Here is a tiny trained network, its code and every weight. The questions are about switching its units off for an input and a class, where a switched-off unit gives its printed mean instead of its output.

import numpy as np


def w(rows, s, z=0):
    codes = np.array(rows[::2]) - 128.0
    scale = np.full(codes.shape[1], s)
    scale[-1] = z or s
    return codes * scale


def norm(h):
    return h / np.sqrt((h * h).mean(-1, keepdims=True) + 1e-5)


def f(y):
    return np.maximum(y, 0)


def log_softmax(a):
    a = a - a.max(-1, keepdims=True)
    return a - np.log(np.exp(a).sum(-1, keepdims=True))


def net(x, mask):
    res = np.array(x, float).reshape(1, 4) / 4 @ E
    u = 0
    for l in range(2):
        y = f(norm(res) @ A[l][:, :-1].T + A[l][:, -1])
        res = res + np.where(mask[u : u + 15], y, B[l][:, -1]) @ B[l][:, :-1]
        u += 15
    return log_softmax(norm(res)[-1] @ U[:, :-1].T + U[:, -1])


A, B = {}, {}
E = w([
[99,154,149,191,157],'x0',
[87,1,191,134,31],'x1',
[144,128,55,115,60],'x2',
[99,66,136,168,198],'x3',
],0.0073)
A[0] = w([
[113,61,85,159,147,4],'L0N1',
[157,242,31,50,123,58],'L0N2',
[117,32,127,127,22,131],'L0N3',
[114,134,142,133,171,123],'L0N4',
[130,13,143,52,24,81],'L0N5',
[121,201,187,142,183,86],'L0N6',
[118,199,79,170,2,71],'L0N7',
[158,183,68,73,136,3],'L0N8',
[154,94,125,140,117,45],'L0N9',
[119,172,112,153,89,49],'L0N10',
[143,144,102,88,138,77],'L0N11',
[148,169,110,123,128,31],'L0N12',
[136,117,94,128,120,55],'L0N13',
[124,165,172,114,164,78],'L0N14',
[132,52,79,152,182,35],'L0N15',
],0.015,0.0025)
B[0] = w([
[61,103,111,98,103,158],'L0N1',
[94,210,58,3,177,230],'L0N2',
[209,123,131,170,43,233],'L0N3',
[127,100,133,179,161,156],'L0N4',
[200,114,212,118,60,249],'L0N5',
[205,115,167,167,207,178],'L0N6',
[51,146,43,226,156,185],'L0N7',
[110,178,81,53,154,183],'L0N8',
[141,144,142,127,133,141],'L0N9',
[97,163,105,163,157,145],'L0N10',
[118,149,128,97,155,154],'L0N11',
[119,136,153,87,157,152],'L0N12',
[158,154,125,143,128,139],'L0N13',
[174,137,126,169,153,156],'L0N14',
[41,87,125,135,131,168],'L0N15',
],0.031,0.014)
A[1] = w([
[112,100,112,109,126,33],'L1N1',
[96,168,95,23,161,2],'L1N2',
[146,101,138,112,85,75],'L1N3',
[3,52,140,109,124,104],'L1N4',
[150,112,132,105,97,102],'L1N5',
[86,111,94,149,103,84],'L1N6',
[169,94,154,91,58,120],'L1N7',
[106,156,130,141,109,88],'L1N8',
[150,116,117,117,112,17],'L1N9',
[125,106,113,112,130,84],'L1N10',
[106,175,105,44,147,30],'L1N11',
[103,151,118,176,65,60],'L1N12',
[119,130,115,111,123,38],'L1N13',
[109,139,89,48,148,41],'L1N14',
[168,113,189,68,31,72],'L1N15',
],0.019,0.0022)
B[1] = w([
[61,133,174,155,150,134],'L1N1',
[53,235,48,35,180,240],'L1N2',
[146,154,164,96,91,181],'L1N3',
[60,10,172,30,72,169],'L1N4',
[153,154,168,106,118,168],'L1N5',
[151,43,52,140,86,145],'L1N6',
[169,182,181,63,93,226],'L1N7',
[201,62,34,114,148,136],'L1N8',
[80,165,164,140,116,144],'L1N9',
[95,145,143,147,157,133],'L1N10',
[61,208,91,63,151,220],'L1N11',
[81,111,61,222,41,175],'L1N12',
[131,163,143,154,159,138],'L1N13',
[120,175,94,48,178,206],'L1N14',
[191,231,252,52,88,253],'L1N15',
],0.023,0.013)
U = w([
[70,229,44,21,186,172],'0',
[187,102,162,203,228,103],'1',
[38,7,151,82,111,82],'2',
[193,166,202,104,2,199],'3',
[100,116,14,224,52,1],'4',
],0.013,0.0045)

Each question gives the input, the list of numbers given to net, and the class t.
The units are the neurons (one row each of A and B). Each row of codes is followed by its name. A weight is (code - 128) times the scale printed after its matrix; where a second scale follows, it is the last column's (A, B and U).
mask holds one flag per neuron, layer by layer. A switched-off neuron (its flag False) gives its mean, the last column of its row in B, instead of its output. The means were averaged over made-up inputs and are rounded, as every weight is.
A unit's drop is (log p(t) with every unit on - log p(t) with that unit switched off) / (log p(t) with every unit on - log p(t) with every unit switched off).
unit that matters most: the unit with the biggest drop
top k neurons: the k neurons with the biggest drops, biggest first
top k neurons in layer l: the k neurons of layer l with the biggest drops, biggest first
drop of u: that unit's drop, to one decimal
input [3,0,3,5], class 2: unit that matters most	L0N2
input [6,2,-2,0], class 1: top 2 neurons	(L0N2, L0N5)
input [7,5,-7,5], class 2: top 3 neurons	(L0N5, L0N2, L0N3)
input [4,0,7,7], class 2: top 3 neurons	(L0N2, L0N5, L1N4)
input [-1,-3,-8,8], class 1: top 2 neurons	(L0N6, L0N2)
input [6,1,-7,8], class 1: top 2 neurons in layer 0	(L0N6, L0N2)
input [5,-8,-4,4], class 1: top 2 neurons	(L0N6, L0N2)
input [5,3,0,5], class 2: top 2 neurons	(L0N5, L0N2)
input [-1,-1,-1,3], class 2: top 2 neurons	(L0N2, L0N15)
input [5,0,4,0], class 4: top 2 neurons	(L0N7, L0N2)
input [5,5,4,-8], class 4: top 2 neurons in layer 1	(L1N12, L1N15)
input [7,2,1,4], class 2: top 2 neurons	(L0N5, L0N2)
input [7,3,3,0], class 4: top 2 neurons	(L0N7, L0N5)
input [6,1,8,6], class 2: unit that matters most	L1N4
input [8,1,-2,-6], class 1: drop of L1N2	0.1
input [1,-1,2,4], class 2: drop of L0N2	0.2
input [-7,-2,-1,7], class 2: drop of L0N2	0.3
input [7,3,7,-6], class 4: drop of L0N7	0.9
